Look-ups in named tables: a row name and a column name give one cell, copied from the table.

Bupa =
,Nosina,Fiv
Daguze,138,33
Denu,24,22
Sipazi,24,131
Vuz,196,76
Fonug,24,22
Zeg,201,55
Naso,149,33
Bal,81,196
Lolote,149,33
Debod,81,196
Tol,138,153

Daguze, Nosina -> 138
Fonug, Nosina -> 24
Naso, Nosina -> 149
Bal, Nosina -> 81
Denu, Fiv -> 22
Tol, Fiv -> 153
Lolote, Fiv -> 33
Sipazi, Nosina -> 24
Tol, Nosina -> 138
Bal, Fiv -> 196
Daguze, Fiv -> 33
Debod, Nosina -> 81
Naso, Fiv -> 33
Fonug, Fiv -> 22
Debod, Fiv -> 196
Denu, Nosina -> 24
Lolote, Nosina -> 149
Zeg, Fiv -> 55
Zeg, Nosina -> 201
Which row has the largest Nosina? Zeg

Tol =
columns: Loded, Rof, Fal, Duka, Sefefu, Fugum, Ranon, Fer
Rik: [0.4, 0.6, 0.5, 0.6, 0.6, 0.5, 0.5, 0.4]
Kezez: [0.5, 0.5, 0.4, 0.5, 0.5, 0.5, 0.6, 0.4]
Kinogu: [0.6, 0.5, 0.4, 0.5, 0.5, 0.5, 0.5, 0.5]
Lok: [0.4, 0.5, 0.2, 0.5, 0.6, 0.6, 0.6, 0.6]
Gonamez: [0.5, 0.7, 0.5, 0.5, 0.6, 0.5, 0.6, 0.4]
Mab: [0.5, 0.5, 0.4, 0.4, 0.5, 0.5, 0.5, 0.4]
Zazevom: [0.7, 0.6, 0.5, 0.5, 0.6, 0.4, 0.4, 0.4]
Pel: [0.5, 0.6, 0.4, 0.5, 0.7, 0.5, 0.5, 0.3]
Finolek: [0.4, 0.4, 0.3, 0.8, 0.5, 0.5, 0.5, 0.6]
Dig: [0.6, 0.7, 0.5, 0.6, 0.6, 0.4, 0.5, 0.3]
Kizite: [0.6, 0.6, 0.4, 0.5, 0.6, 0.5, 0.4, 0.4]
Bek: [0.5, 0.6, 0.4, 0.6, 0.6, 0.5, 0.4, 0.4]
Kolo: [0.4, 0.6, 0.4, 0.5, 0.5, 0.5, 0.7, 0.6]
Dufe: [0.4, 0.6, 0.4, 0.5, 0.6, 0.5, 0.5, 0.4]

Fal of Kolo: 0.4
Duka of Pel: 0.5
Fer of Lok: 0.6
Fugum of Kizite: 0.5
Fal of Finolek: 0.3
Ranon of Pel: 0.5
Rof of Lok: 0.5
Which row has the largest Ranon? Kolo

Mez:
columns: Vas, Rar
Pipekon: [245, 225]
Feri: [240, 237]
Zem: [141, 188]
Lov: [39, 223]
Vedu: [165, 196]
Gefu: [248, 245]

What is the Rar of Gefu in Mez?
245
What is the Rar of Zem in Mez?
188
What is the Vas of Pipekon in Mez?
245
What is the Vas of Vedu in Mez?
165
What is the Vas of Gefu in Mez?
248
What is the Vas of Zem in Mez?
141
What is the Rar of Pipekon in Mez?
225
What is the Vas of Lov in Mez?
39
What is the Rar of Lov in Mez?
223
What is the Vas of Feri in Mez?
240
What is the Rar of Feri in Mez?
237
Which row has the largest Vas? Gefu

Table Gos
,Rit,Goso,Navedo,Bil,Zut,Vabav,Niro,Karomog
Zor,-8,-195,-338,38,-189,227,-125,310
Sok,117,112,-303,-197,-384,95,-74,465
Pofek,-184,-23,-264,-112,-178,-52,69,548
Suso,110,-75,-396,-64,-225,212,-162,301
Mili,51,-134,-189,-202,-327,53,-187,339
Gasuz,332,-214,-508,-84,-161,146,-361,255
Guf,50,149,-417,-157,-107,-3,90,375

Guf, Navedo: -417
Zor, Navedo: -338
Mili, Rit: 51
Gasuz, Vabav: 146
Mili, Navedo: -189
Pofek, Goso: -23
Suso, Niro: -162
Mili, Goso: -134
Zor, Zut: -189
Pofek, Vabav: -52
Sok, Rit: 117
Guf, Bil: -157
Gasuz, Bil: -84
Mili, Bil: -202
Zor, Karomog: 310
Sok, Karomog: 465
Zor, Niro: -125

